Below is a small trained network, with its code and all its weights. Each question gives an input and a target symbol and asks what happens when units are switched off, that is, made to give their printed mean instead of their output.

import numpy as np


def w(rows, s, z=0):
    codes = np.array(rows[::2]) - 128.0
    scale = np.full(codes.shape[1], s)
    scale[-1] = z or s
    return codes * scale


def norm(h):
    return h / np.sqrt((h * h).mean(-1, keepdims=True) + 1e-5)


def f(y):
    return np.maximum(y, 0)


def softmax(a):
    e = np.exp(a - a.max(-1, keepdims=True))
    return e / e.sum(-1, keepdims=True)


def log_softmax(a):
    a = a - a.max(-1, keepdims=True)
    return a - np.log(np.exp(a).sum(-1, keepdims=True))


def net(x, mask):
    ids = ['αβγδεζηθλμξσφψω'.index(c) for c in x.split()]
    T = len(ids)
    res = E[ids] + P[:T]
    q, k, v = (norm(res) @ M[0].T for M in (Q, K, V))
    z = softmax(np.where(np.tri(T) > 0, q @ k.T / 3**0.5, -1e9)) @ v
    res = res + np.where(mask[0], z, O[0][:, -1]) @ O[0][:, :-1]
    y = f(norm(res) @ A[0][:, :-1].T + A[0][:, -1])
    res = res + np.where(mask[1:17], y, B[0][:, -1]) @ B[0][:, :-1]
    return log_softmax(norm(res)[-1] @ U[:, :-1].T + U[:, -1])


Q, K, V, O, A, B = {}, {}, {}, {}, {}, {}
E = w([
[140,46,76,60],'α',
[115,119,234,188],'β',
[180,171,131,130],'γ',
[217,174,114,144],'δ',
[107,165,142,37],'ε',
[135,154,19,177],'ζ',
[152,36,75,190],'η',
[255,143,93,100],'θ',
[228,105,172,132],'λ',
[204,171,112,136],'μ',
[200,179,130,121],'ξ',
[193,178,119,133],'σ',
[180,175,130,128],'φ',
[126,173,100,243],'ψ',
[211,178,112,150],'ω',
],0.008)
P = w([
[254,148,150,111],'0',
[215,141,138,110],'1',
[181,139,133,109],'2',
[154,136,136,110],'3',
[131,135,131,109],'4',
[132,137,132,110],'5',
],0.0078)
Q[0] = w([
[4,127,131,164],'h0',
[89,114,64,110],'h0',
[203,151,104,179],'h0',
],0.026)
K[0] = w([
[251,160,150,145],'h0',
[160,121,81,126],'h0',
[76,121,101,174],'h0',
],0.023)
V[0] = w([
[124,90,213,233],'h0',
[106,216,238,92],'h0',
[116,255,102,205],'h0',
],0.013)
O[0] = w([
[148,124,254,242,80],'h0',
[89,234,222,75,102],'h0',
[190,244,142,245,250],'h0',
],0.0069,0.0016)
A[0] = w([
[45,144,161,97,212],'n0',
[126,168,89,171,115],'n1',
[62,133,96,72,124],'n2',
[105,150,206,243,90],'n3',
[87,118,133,78,130],'n4',
[147,140,61,231,117],'n5',
[110,28,143,200,4],'n6',
[143,209,105,196,172],'n7',
[115,184,96,79,181],'n8',
[148,33,201,97,209],'n9',
[22,127,253,153,96],'n10',
[137,123,115,95,58],'n11',
[126,117,130,134,98],'n12',
[97,80,250,100,143],'n13',
[116,112,156,194,145],'n14',
[161,113,83,159,137],'n15',
],0.013,0.0031)
B[0] = w([
[187,153,106,86,168],'n0',
[119,101,158,76,177],'n1',
[143,97,48,73,168],'n2',
[245,232,150,214,223],'n3',
[133,129,62,134,156],'n4',
[193,34,149,105,218],'n5',
[200,184,66,237,152],'n6',
[89,143,198,19,255],'n7',
[166,194,179,63,205],'n8',
[91,138,14,203,192],'n9',
[151,236,6,70,197],'n10',
[145,135,129,158,144],'n11',
[139,115,120,135,130],'n12',
[86,167,22,108,189],'n13',
[183,149,124,166,170],'n14',
[158,88,127,168,193],'n15',
],0.023,0.0078)
U = w([
[193,128,108,113,254],'α',
[158,144,89,82,129],'β',
[79,140,164,129,131],'γ',
[86,142,161,128,80],'δ',
[100,113,156,122,77],'ε',
[107,117,158,125,71],'ζ',
[111,248,108,175,62],'η',
[100,119,161,121,83],'θ',
[69,140,169,127,99],'λ',
[178,149,227,206,60],'μ',
[73,133,156,131,101],'ξ',
[85,69,48,78,46],'σ',
[134,75,117,219,119],'φ',
[167,25,158,108,56],'ψ',
[32,136,106,158,119],'ω',
],0.012,0.0086)

Each question gives the input, a string of symbols that net reads in full, and the target symbol t.
The units are the heads (3 rows each of Q, K, V and O) and the neurons (one row each of A and B). Each row of codes is followed by its name. A weight is (code - 128) times the scale printed after its matrix; where a second scale follows, it is the last column's (O, A, B and U).
mask holds one flag per unit, heads first, then neurons. A switched-off unit (its flag False) gives its mean, the last column of its rows in O or B, instead of its output. The means were averaged over made-up inputs and are rounded, as every weight is.
A unit's drop is (log p(t) with every unit on - log p(t) with that unit switched off) / (log p(t) with every unit on - log p(t) with every unit switched off).
The circuit of an input: a set's keep is (log p(t) with only the set's units on - log p(t) with every unit switched off) / (log p(t) with every unit on - log p(t) with every unit switched off). Starting from the 12 units with the biggest drops (on a tie, the unit counted first), units are removed one at a time, each time the one whose removal leaves the highest keep (on an exact tie, the one counted first), for as long as the keep stays at least 0.8.
units of the circuit, in order: the units of the circuit, biggest drop first
k most important neurons: the k neurons with the biggest drops, biggest first
drop of u: that unit's drop, to one decimal
input ε θ γ α γ, target σ: units of the circuit, in order	(h0; n3)
input β φ θ, target η: units of the circuit, in order	(h0; n5; n13)
input γ η β β θ ω, target η: units of the circuit, in order	(h0; n13)
input α ψ φ, target μ: 2 most important neurons	(n3; n10)
input ζ ε ψ θ, target μ: 2 most important neurons	(n3; n10)
input γ β μ φ φ, target η: units of the circuit, in order	(h0; n5)
input η φ λ ξ β μ, target η: units of the circuit, in order	(h0; n13)
input θ η ξ ξ α, target σ: units of the circuit, in order	(h0; n3)
input δ θ λ ε β, target η: 2 most important neurons	(n3; n5)
input α ψ ξ μ, target μ: most important neuron	(n3)
input δ σ β β β λ, target η: drop of h0	0.7
input β λ η ζ ψ δ, target μ: drop of n3	0.1
input γ ξ η σ, target φ: drop of n0	0.0
